Below are the code and all the weights of a small trained network. Each question names an input and a target symbol and asks about switching units off, where a switched-off unit gives its printed mean instead of its output.

import numpy as np


def w(rows, s, z=0):
    codes = np.array(rows[::2]) - 128.0
    scale = np.full(codes.shape[1], s)
    scale[-1] = z or s
    return codes * scale


def norm(h):
    return h / np.sqrt((h * h).mean(-1, keepdims=True) + 1e-5)


def softmax(a):
    e = np.exp(a - a.max(-1, keepdims=True))
    return e / e.sum(-1, keepdims=True)


def log_softmax(a):
    a = a - a.max(-1, keepdims=True)
    return a - np.log(np.exp(a).sum(-1, keepdims=True))


def net(x, mask):
    ids = ['αβγδεζηλμπστψω'.index(c) for c in x.split()]
    T = len(ids)
    res = E[ids] + P[:T]
    u = 0
    for l in range(2):
        r = norm(res)
        for j in range(3):
            rows = slice(3 * j, 3 * j + 3)
            q, k, v = (r @ M[l][rows].T for M in (Q, K, V))
            z = softmax(np.where(np.tri(T) > 0, q @ k.T / 3**0.5, -1e9)) @ v
            o = O[l][rows]
            res = res + np.where(mask[u + j], z, o[:, -1]) @ o[:, :-1]
        u += 3
    return log_softmax(norm(res)[-1] @ U[:, :-1].T + U[:, -1])


Q, K, V, O = {}, {}, {}, {}
E = w([
[119,113,145,128,174,144,112,132,119],'α',
[148,111,137,131,141,140,103,113,103],'β',
[117,115,148,146,138,154,147,144,126],'γ',
[2,221,74,38,1,193,172,212,150],'δ',
[130,88,146,124,150,159,134,122,132],'ε',
[131,92,142,124,160,160,141,113,97],'ζ',
[109,114,154,160,149,131,179,114,96],'η',
[157,102,125,134,104,147,167,83,124],'λ',
[117,124,126,96,166,145,145,91,146],'μ',
[158,157,176,90,146,132,157,86,130],'π',
[133,156,119,136,141,96,131,90,86],'σ',
[105,112,79,145,152,109,123,100,155],'τ',
[168,164,93,145,149,111,149,154,132],'ψ',
[162,132,126,131,164,78,140,127,177],'ω',
],0.0037)
P = w([
[165,200,174,245,243,214,110,18,154],'0',
[164,167,135,196,213,183,152,40,130],'1',
[154,160,108,169,191,154,176,43,126],'2',
[143,115,91,110,191,115,182,101,116],'3',
[136,94,77,80,159,91,208,108,102],'4',
[130,67,59,52,143,85,213,127,95],'5',
[103,40,64,21,113,73,232,137,91],'6',
],0.0011)
Q[0] = w([
[145,96,141,105,93,127,48,108,155],'0.h0',
[83,98,123,120,138,142,134,181,93],'0.h0',
[146,99,154,130,143,133,66,83,156],'0.h0',
[158,55,72,105,235,89,205,39,142],'0.h1',
[155,186,85,179,54,191,80,216,162],'0.h1',
[92,104,147,95,158,70,87,99,121],'0.h1',
[128,73,190,149,173,161,121,78,38],'0.h2',
[118,161,138,199,45,176,63,211,145],'0.h2',
[157,158,253,170,55,126,71,85,103],'0.h2',
],0.006)
K[0] = w([
[186,50,201,241,247,91,160,150,111],'0.h0',
[145,90,159,151,79,125,68,145,130],'0.h0',
[219,85,75,185,241,99,217,48,80],'0.h0',
[108,133,48,52,54,62,139,200,131],'0.h1',
[192,118,139,208,254,172,182,57,173],'0.h1',
[87,141,202,117,69,149,151,211,112],'0.h1',
[116,101,89,102,170,93,227,58,114],'0.h2',
[93,110,179,170,127,240,98,128,157],'0.h2',
[145,130,195,225,219,212,159,77,159],'0.h2',
],0.005)
V[0] = w([
[203,111,125,210,221,97,143,67,160],'0.h0',
[105,209,158,156,93,243,81,153,109],'0.h0',
[95,168,75,118,111,121,99,184,186],'0.h0',
[146,10,145,129,189,167,154,107,114],'0.h1',
[151,185,87,139,133,85,84,45,17],'0.h1',
[57,165,132,55,100,242,161,141,142],'0.h1',
[56,167,106,67,59,108,231,101,251],'0.h2',
[92,162,196,92,113,205,172,143,110],'0.h2',
[133,217,94,123,133,96,151,132,170],'0.h2',
],0.002)
O[0] = w([
[94,113,151,133,51,219,59,191,79,254],'0.h0',
[90,164,101,58,103,72,148,120,204,123],'0.h0',
[131,119,169,117,178,51,114,128,164,63],'0.h0',
[145,114,121,76,168,45,114,185,192,180],'0.h1',
[104,87,127,86,212,198,212,127,143,165],'0.h1',
[113,124,67,102,32,132,107,225,10,139],'0.h1',
[136,112,113,123,231,250,217,77,142,143],'0.h2',
[140,12,162,100,176,131,138,184,171,122],'0.h2',
[88,171,112,80,142,191,104,99,170,162],'0.h2',
],0.002,0.0025)
Q[1] = w([
[153,156,108,167,190,227,152,66,127],'1.h0',
[214,77,86,84,247,233,194,202,108],'1.h0',
[131,29,41,28,157,110,200,141,26],'1.h0',
[66,141,47,29,185,218,253,62,82],'1.h1',
[150,16,99,11,163,101,201,205,54],'1.h1',
[115,137,97,150,200,228,162,49,81],'1.h1',
[191,48,108,141,243,225,231,62,102],'1.h2',
[126,196,154,192,189,233,115,44,182],'1.h2',
[154,230,147,184,43,45,63,93,112],'1.h2',
],0.0075)
K[1] = w([
[240,200,99,188,226,84,154,92,187],'1.h0',
[211,119,61,77,174,54,156,52,135],'1.h0',
[130,109,45,35,115,95,234,133,116],'1.h0',
[132,157,37,101,130,11,169,120,125],'1.h1',
[95,84,84,62,133,95,250,96,84],'1.h1',
[140,216,54,171,163,29,173,126,200],'1.h1',
[127,202,57,70,174,66,200,77,172],'1.h2',
[172,255,118,214,179,127,48,95,201],'1.h2',
[82,83,147,183,112,170,26,187,146],'1.h2',
],0.0071)
V[1] = w([
[159,224,67,86,112,189,124,134,179],'1.h0',
[244,157,105,165,166,109,114,239,101],'1.h0',
[119,195,83,173,71,197,150,229,4],'1.h0',
[25,174,100,147,58,120,70,73,39],'1.h1',
[180,77,36,211,208,68,82,97,114],'1.h1',
[15,113,55,177,86,173,149,165,221],'1.h1',
[71,64,11,156,140,166,85,89,170],'1.h2',
[144,99,123,235,93,92,206,74,58],'1.h2',
[227,95,117,129,13,162,88,134,137],'1.h2',
],0.0039)
O[1] = w([
[218,129,71,96,154,132,160,122,131,255],'1.h0',
[106,195,82,102,123,153,114,138,207,98],'1.h0',
[115,97,108,1,189,174,105,180,153,129],'1.h0',
[50,100,106,42,100,109,157,58,74,45],'1.h1',
[158,166,94,169,181,49,44,58,99,145],'1.h1',
[65,74,103,142,72,186,32,103,189,165],'1.h1',
[82,51,41,151,200,61,140,151,150,180],'1.h2',
[119,148,114,216,172,197,99,112,94,107],'1.h2',
[180,93,68,131,83,116,113,167,37,22],'1.h2',
],0.0056,0.0027)
U = w([
[53,67,70,159,122,83,39,16,144,158],'α',
[164,68,67,171,117,214,112,167,20,131],'β',
[54,152,211,185,185,240,71,132,173,53],'γ',
[62,109,106,84,1,190,132,135,182,250],'δ',
[220,159,239,97,62,175,190,132,106,124],'ε',
[88,166,177,112,180,78,92,235,90,108],'ζ',
[70,180,163,113,207,153,219,30,57,85],'η',
[159,9,147,142,197,48,213,180,206,4],'λ',
[113,151,121,128,108,134,131,132,141,87],'μ',
[105,165,215,57,97,37,70,105,188,125],'π',
[130,174,56,60,61,24,158,116,34,186],'σ',
[128,103,133,151,54,66,51,222,141,157],'τ',
[176,233,91,232,80,78,150,108,176,210],'ψ',
[200,177,43,46,217,168,83,131,193,36],'ω',
],0.0063,0.0041)

Each question gives the input, a string of symbols that net reads in full, and the target symbol t.
The units are the heads (3 rows each of Q, K, V and O). Each row of codes is followed by its name. A weight is (code - 128) times the scale printed after its matrix; where a second scale follows, it is the last column's (O and U).
mask holds one flag per head, layer by layer. A switched-off head (its flag False) gives its mean, the last column of its rows in O, instead of its output. The means were averaged over made-up inputs and are rounded, as every weight is.
A unit's drop is (log p(t) with every unit on - log p(t) with that unit switched off) / (log p(t) with every unit on - log p(t) with every unit switched off).
The circuit of an input: a set's keep is (log p(t) with only the set's units on - log p(t) with every unit switched off) / (log p(t) with every unit on - log p(t) with every unit switched off). Starting from all 6 units, units are removed one at a time, each time the one whose removal leaves the highest keep (on an exact tie, the one counted first), for as long as the keep stays at least 0.8.
units of the circuit, in order: the units of the circuit, biggest drop first
most important unit: the unit with the biggest drop
heads that matter: for each layer, one digit per head in row order, 1 if its drop is at least 0.15 and else 0, layers parted by /
drop when u is switched off: that unit's drop, to one decimal
input δ τ α ε β, target β: units of the circuit, in order : [1.h2 0.h2]
input η β ε α ε π, target ε: heads that matter : 000 / 001
input σ α τ μ μ β, target λ: most important unit : 0.h1
input λ μ γ γ δ ε ζ, target δ: heads that matter : 000 / 010
input ε ψ ψ ε π β, target ε: heads that matter : 000 / 001
input μ π μ ζ, target ε: units of the circuit, in order : [1.h2 0.h0]
input β μ ζ λ τ α ζ, target α: heads that matter : 000 / 010
input ω μ α ζ ω ψ, target ψ: heads that matter : 010 / 100
input γ μ μ ε β, target λ: units of the circuit, in order : [0.h0 1.h2 1.h0]
input λ μ μ μ σ μ, target η: units of the circuit, in order : [1.h1 1.h2]
input ψ β λ δ π λ, target δ: units of the circuit, in order : [1.h1 0.h1]
input λ α ω η ψ α ε, target ω: heads that matter : 000 / 100
input δ μ ζ γ α ψ, target ψ: units of the circuit, in order : [0.h0 1.h0]
input μ ω β τ π, target α: units of the circuit, in order : [1.h1]
input π δ γ ψ μ γ, target γ: units of the circuit, in order : [0.h0 0.h1 1.h2 1.h0]
input ζ α λ α γ, target β: heads that matter : 100 / 001
input μ η ψ τ η α, target α: heads that matter : 010 / 010
input ω δ μ ζ μ, target δ: units of the circuit, in order : [1.h1 0.h1]
input ζ ψ λ μ α α μ, target λ: units of the circuit, in order : [1.h2 1.h0 1.h1]
input α α τ ε μ, target α: most important unit : 1.h1
input γ η σ μ α ε σ, target η: units of the circuit, in order : [1.h1 0.h1 1.h2]
input α β ζ μ, target λ: heads that matter : 100 / 101
input σ μ ψ δ μ, target δ: units of the circuit, in order : [0.h0 1.h1]
input γ μ ω β, target ψ: heads that matter : 000 / 100
input ψ μ τ σ η π, target η: units of the circuit, in order : [1.h1 0.h1 1.h2 0.h2]
input ε π δ ε ζ α, target δ: heads that matter : 010 / 010
input τ ψ ζ, target ω: units of the circuit, in order : [1.h0]
input π γ ψ α σ α ζ, target η: heads that matter : 010 / 011
input β λ ω ω ω, target ψ: drop when 0.h1 is switched off : 0.3
